[ -4   9   6  -2  -6 -12   1  11   3  -5  11 -11 -10  27   8  11   4  -6
  18  -7  10  11 -22  -2  29  -5  -6   3  16  11  -2  -2] : E
[  6  -5   0  -9   5  -5   2   0   5   7   4  -2  -7  -2  -3  -8 -11  10
   4  -2  14   2   6   1  -7   2   6   6 -25 -10  -8   9] : P
[ 11  -8   4   3  -1  -7  -6   1  -1  10  -5   3  -3  -2   3 -14  -7  25
  18   2  13   3   6  -2  10  -9   5   6 -13  -9 -11  12] : N
[ -4  10 -13  -2  -3   0  -1  -3  13  -9   6  -1  -6  17   7   6   9  -5
  13  13   6  13 -13   2  39   2   4  19   0  -2  -1   8] : X
[-15  15  -2   1  -3   1   8   3   8  -9   5 -17  -6  19   7  10   8  -8
  16  -5   5  11 -26  -3  17  -1 -17  17  11   0  -7   4] : S
[ -3 -66  77 -16  47  42   0  28  10  18  29   6 -13 -63  -2 -21 -34  72
  18 -26   0 -70   3  61 -55  41  51 -46 -57 -36  -7   1] : R
[  5 -13  11  -6  21   1  -1   4  11   7   6  -4 -23  -7  -7  -6 -14  22
  15   1  11 -12  11   6   6   1   4   8  -7   0 -15  14] : G
[ 10 -14   6  -2   7   1  -4  -3   1   7   5   2  -5  -5 -11  -6 -10  17
  13   2  16   3   1   7  11  -7   9   9  -9   0   1   6] : V
[ -8  -4  -1  -3  -3  -5   1  -3  12 -16   4  -6 -12   9   7  16   4   4
  16  -6  12   8 -29   8  15 -10  -3  14   2   5   5  -1] : J
[ -6   6 -10 -14  -4  -7   3  -3  10  -8   8 -10 -14   9   9   9   4   9
  27  -2  11  11 -25   1  22  -7  -1  14  -3   0  -9   7] : N
[ -4  12 -16  -6  -8  -4   6   5   3  -8   4  -4  -4  12   7  11   4   6
  24   1   9  16 -22   5  46  -7  -5  29   0   5  -3   8] : N
[-23  -5  23  17 -20   9  -1  58 -41 -17 -18  11   9   2 -26  24   8  22
  -4 -27   6   6  20  31  38   8 -11  19   9  25  10 -20] : S
[ 12 -14  61  19 -33  -3   3  43   2  -5  28   7  11  13  55  22   9  17
  12 -42 -19 -14  25   8 -59 -17 -16 -68   2 -55 -25  -5] : V
[  2 -12   1  -9   6  -2  -1  -8   6   1   8  -2  -2   0  -2  -2  -3   6
   2  10  12  -6   3   2  -6  -3   8   1  -8   0 -11   4] : A
[ 19   2 -18  12  29 -22   7  20  -9  19  53 -26 -10 -18 -22 -17 -21  38
 -10 -13   3  -1  12 -11  10 -20  16  12  -1   3 -24  -3] : U
[ 21  21 -40   1   5  -2  21 -21 -24  -6 -27  18  31  43  28 -28  -5 -59
 -10  38  38 -17  38 -31  11  -6 -40  23  40  -6 -11  41] : K
[-41 -22  -9  38 -22  -9  48  39  -2 -40  14 -61  -6  41 -25  53 -28 -16
   9 -26  19   7 -25 -37 -57  10   7  28 -29 -64  12   2] : X
[-3  3 -7 -3 -1 -2 -2 -3 10 -7 13 -9 -1  8  3  5  6 -6  1 10  8 -2 -9  2
 22 -8 -8 12  6  4 -9  2] : A
[ 11  -8  -9   3   6 -11  -2 -12   4  10   1   1   4  -3   2  -8  -6  14
   6   6  15   5  -2  -2  13  -7  11  13  -9  -6  -3   4] : J
[-20 -16  -6  21  -3  10  22 -10  -4  -5 -19 -17  -7  41  -2 -11  11 -41
  11  13  10  18 -44  -4  16  -9  11 -21   6 -15   8  23] : U
[ 13   8  23 -14  12 -34 -11  24   9 -20  23  15 -37   6   8   6  16  38
   9 -17   8   4  -8  19  44 -37 -19  23  24  11 -33  13] : E
[ -9   6   1 -19   0   2  -1   3  10  -2   8  -5 -10  14   7  -4   7   8
  15  10   9   1 -21   6  31  -5  -4   5  10  -3  -5   7] : K
[  0 -11  27 -25   2  24  -7   7  28 -23   4 -10 -15  31 -21  -8  28  10
   4  14 -26  -5  -4   7 -37  -8 -27 -41  -5 -10  19   5] : X
[ -6  12 -20  -6  -8 -10   7  -6   9  -8   6 -12 -16  11  14  10   6 -15
  14   2   9  14 -20   1  35  -4  -3  11   7 -10  -5   8] : F
[  8 -26  17   4   4   5   3  44   8  17  -1  12  22 -23 -23  12 -14  41
 -31 -28   4  -5  27  36  15  -6  23 -10 -19   6 -50   0] : F
[-13  11  10  32 -11 -15  19  47 -15   3 -56 -35  41   2 -45 -19 -28  72
 -14  -2  10  18 -20 -22 -20 -43   9  12  -4  16  14 -23] : S
[-32 -11  33   2  10  -8 -25   8 -10  24  23 -32 -24   4   0  -2  -3  -1
  11   1  -6 -21  11   7 -34 -13 -24 -53   5 -19 -59   7] : A
[ -33   24  -54  -12    5   12   12  -46  -27  -19  -11    2  -18  -20
  -13    3    1 -112   15    5  -39  -32  -22  -30  -68   15  -16    3
   13   34   85  -26] : U
[  5  16   1  -6   2 -21 -19   3  -3   0  -7  26 -22   8  30   9  18  -5
   8  -2   7  20  31   9  22 -27 -42  33  28  19 -27  16] : N
[  4  -7 -74   8 -48 -26   8 -33   8  17 -13 -22  22 -17 -17   4  -5 -61
 -20   3  12  10  34 -55 -58   9 -15 -10 -36 -51  35 -13] : F
[ -3  10 -14 -10  -8 -12   2  -6  18  -9   3  -4 -14   1  12   4   3  -8
  18  -3  14   6 -20   0  40  -5  -4  15   3   1   0   2] : F
[-10   4   5  -3   5 -14  -8  12 -33 -14   9  -7 -32  -9 -36  15   1 -45
 -22 -39   7 -11  36   5 -34  -7 -58  34   4  52  -4  -6] : P
[ -9   1  -5 -15   8   2  15  13  17 -14   1  -6 -17  19   5  15  -1 -10
  23   3  12   9 -17  11  20  -1  -2  17   8   7   0   6] : G
[  6  12   8  -5  -3   0  -3  10   3 -13   8 -11 -19  13  18  11  11  -3
  11   6   5  11  -8   6  28 -13 -12  -5  14 -11 -19   6] : R
[-10 -33  32  18   5  14 -28  48 -20  21  -3 -11 -20 -70 -51 -15 -43  78
   0 -25   7 -16   8  47 -72  17  34  -8 -66  -8   0 -22] : S
[ -8   8  -4 -18  -4   5  -1  -6  12 -15  11   2  -3   8  17  12  10  -9
  16  13   6  -9 -16   6  24   4  -2   5   5   1  -6   1] : A
[  35   19  -28   -8  -37   19    8   -5    5  -24  -26   29   41   -8
  -51    6   18 -114  -37  -22   -1  -24   45  -28  -41   42  -47   23
  -28   27   13  -27] : S
[  7   2  22 -22  -7  17 -28  23   1  10  24   4 -10   1  -8  -2  14  10
  -3  -7 -17 -13  19  23  -1 -14 -29 -42  12  21 -25  -3] : K
[  6  -9   0 -12   7  -7  -1  -1   3   2   5   1 -15  -2  -8  -5  -9  17
   3  -2  15   4  10   3   0   1  10   7 -20  -7  -9   8] : P
[ -1  52  11  22 -41  -9  38   3  11  35 -41 -49  52  -1  55   8 -11  -4
   9 -17  22 -19 -33 -64  21 -45 -35  40  -7  -7 -71  47] : F
[ -9  14  -6 -21 -11   3   7   3  13 -13   5  -9  -8  22   8  14   3  -5
  16   4  15  10 -29  -4  18  -2  -4  11   8  10  -2   1] : K
[ 18  15  -3 -63  20 -28   1 -26  62  13   5  29  -3  -6  -4  -7  22  20
  34  14   0   3   2 -26 103  -9  16  22   5  10 -34  -4] : G
[ -4   6   1 -15  -1  -8  -7  -8  15 -11   6  -3 -15  16   8   8  14   7
  21   5   2  12 -21  -1  25 -11 -11   4   9   4   5  -6] : J
[10 -7  4  3  4  0 -4 -5 -1 10  1  1  0 -2 -6 -6 -7  8  8  5 12  3  4  3
  9 -8  2  5 -5 -3 -4  7] : V
[ -1 -24   5  24  21   4 -14  -1 -30 -16 -10  35 -28  13  38  11   2 -32
 -18  -2  20   1  26  57 -28  -5 -11   0  27   0 -34  35] : J
[ 10   1  -5  15  -8 -53  -7 -21 -32  15  26  -5 -22 -28 -50  30 -49  16
 -19 -49  -3  16  61 -47 -93  35  14 -10 -36  60   7 -62] : J
[ 10  -4 -11  -9   9   4  -2  -7   3   2   7   2 -23 -12  -3 -10  -1   7
   6   5  11  -3  -3  -2  -4  -8   8   5 -10   3  -6  15] : U
[  7  -9   1 -20  -1 -13   1  25  14 -51  43 -20 -40  13 -78  52 -13 -15
 -17 -58 -10   0  30 -44 -56  -7 -28  23   2  65  34 -56] : P
[ 42   3  -3 -19  36 -14 -11   9 -12  43  18  23  43 -59 -11 -38  -7  90
 -55  -2 -21 -32  61  22  -1   2  27 -23   3  27 -10 -20] : E
[ -3  -5  31   4  -8  20 -12  19   3  24   5 -19  -2  11  -9 -24   2 -13
   4   5  -8  -3  -4  12 -16  16  -7 -24 -18 -22  -4  -4] : K
[ -2   9 -10  -8  -9  -6   2  -8  17  -7   5 -13   5  20   6   6  12  -9
  18   5   2   8 -24 -14  23 -11 -14   4   6  -4   9  -8] : J
[ -9  16  20 -10  -5 -14 -17  25 -12  30   6 -17  13   4  -4 -12  12  -8
   5  16 -11 -16  50 -21  -9  -7 -43 -14  -2 -38 -39  -8] : A
[-44 -33  16   2 -21 -20  23   7  47 -15 -25  -1 -19 -19 -38  51  -3  42
   7 -45  13  36 -48  -7  28 -21   8  86 -46  20  48  -7] : P
[  7 -16   3  -1   6 -12  -5  -8   5   6   2  -6  -7  -4 -11  -3  -6  18
   5  -2  12   2   0  -5  -8 -12   7   2 -13  -5  -9   1] : J
[ 12   3  15 -13   7  -3  -3  -2   2   0  -8   0 -16  -1   5  -7  -2  10
  11  11  12   8   2   1   3  -8   0  -6  -5   0 -14   4] : R
[-14 -24  -5  54  -1  12  27   9 -50  33 -10  -8  50  -7 -26 -10 -16  12
 -43   1 -34  -4  52   6  -4  35  -2 -27 -11 -20  60  -8] : R
[-10  -5  22 -25  -4   6  16   7   5 -20  -8  26 -16  33  13  42  12 -31
  -2 -22  -7  32   5  20 -35   5  -4  -1  -3  29 -11   4] : P
[ -7   6  -8   1  -8   0   4  -4  -2 -11  -1   0  -3  15  -2  22  -1 -24
  10  -3  15  13 -10   5  19   5 -10  14   7  16   3  -2] : V
[-38  17 -75  47 -10  -3  66  -8 -31   9 -32   2  79  -7  10  50 -39 -69
 -37   3  32   4  -4 -11  46  58  50 100 -19  -5  -7   5] : A
[  6 -10   1 -12   5  -7   3  -1   3  -1   8  -2 -12  -4  -6  -5  -9  13
   7 -10  18  -1   1   0  -1  -7   8  11 -16   3  -4   6] : P
[ -7   7 -14  -5  -1   3   1  -3  11 -19  15   1 -34   2  13  16   8 -11
  16  -4  11   2 -23  -1  22  -4  -3  17   6   6  -2  10] : U
[ -5  11  -6  -3 -11 -10   4   2  19  -5   0 -16  -6   8   7   5   5 -19
   9  -9   4   1 -17 -11  19 -16 -18   4   9  -2  -8   0] : F
[ 12   9   5  -3 -43  16  12   0  -2 -32 -23  25  40  27  -4  10  25 -95
  -5 -11 -28 -51  45 -40 -62  22 -73 -42  -8 -35  21 -10] : J
[  6 -20  28 -25 -25  12  -9 -11  69  23  -1 -59  13  10  -1   2  -4  48
   8 -12  40  26 -47 -26 -51 -18  28 -47 -33  48 -13 -23] : X
[-12  -6  26 -47  -6  14 -15   7  15 -16 -19   6 -41  34  -6  10   8 -23
  44  10   6  10  -4  14 -41  -4 -20 -58   2  29 -10  -4] : G
[  8 -12  12  -4  17  -3  -1   7  11   7  -1  -8 -20   6  -4 -14 -10  13
  18   5  15  -5   8  -1   6  -9   0   3   0  -5 -14  14] : G
[  2  11  -8  -2 -11  -8   6  -4  17  -8   3  -7 -10  12  23   7   8  -4
  11  -3  13   4 -19  -1  45 -10  -9   6  10  -6 -21  18] : F
[ -4  14   1  -9 -23   4  10 -13  32  -5 -47  27  32  16  29   0  28 -32
 -23   0   8   1 -13  23  38  -4 -29 -29  12  22 -35  19] : F
[ -5  39  27 -49  -3 -39 -25   9   3  13  35  -5 -17 -24 -37  22  -8  -6
  16 -54 -26 -10  51 -42 -63  13 -50 -20  -2  93 -10 -83] : N
[ 21   9   7 -39   7 -12 -11  15  41 -30  10  31 -31 -14 -17  22 -11  22
  10 -25  22  24 -28  11  15 -24  26  59   6  87   9 -37] : K
[ 17  40  -2  19 -38  50  33  23 -13 -38 -33  -1  39  34 -28  21 -31 -60
  21  -3 -16 -28   6 -68 -40  53  -6  31 -23   8  54 -26] : S
[ 24 -44 -22   3  16 -49  23  19 -16 -50  55  58 -57  -7 -23  41 -20 -19
  20 -46  -3  18  44 -18 -32 -38  17  99   6 -22  61  -5] : K
[ -17  -14   50   72  -56   18   -3   59  -39    5  -20  -50   19  -10
    1   42  -37   16  -25  -52  -14  -10   31  -33 -108    6    2  -55
  -11    7   33  -55] : R
[ -6 -11  19 -49  -3  -2   0 -16  23  11  -9  -4  -5   4   8  -7  15  -9
   5   2  14 -10  18 -12 -54  10 -14 -37 -29 -30 -30   9] : P
[ -8  11 -17  -7 -11   1   3  -1   9  -9  -4  -4  -7  15  11  10   5  -7
  26   7  13  16 -27   6  32   0  -7  18  -4  -4  -2  10] : N
[ 43  -9  14  30   3  -2   8  16  50 -52 -14  77  16   2  33  19  -8 -16
 -13 -32  26 -14   2  15  48  -5  13  73  12  25   1  -4] : J
[-20  -4  11   7 -19  14  -5 -17  12  -5  -4   0 -30  27 -12  20  18 -32
  20  -6  -5  28 -18   5  15  19 -33   9 -12   8  10  16] : S
[  1   6 -32 -41  -3 -65  32 -34   8 -13 -14 -13  25  -6  -7 -33  -5  37
  25   4  51 -11  22 -82 -38 -28 -32  33  -3  17  74 -22] : X
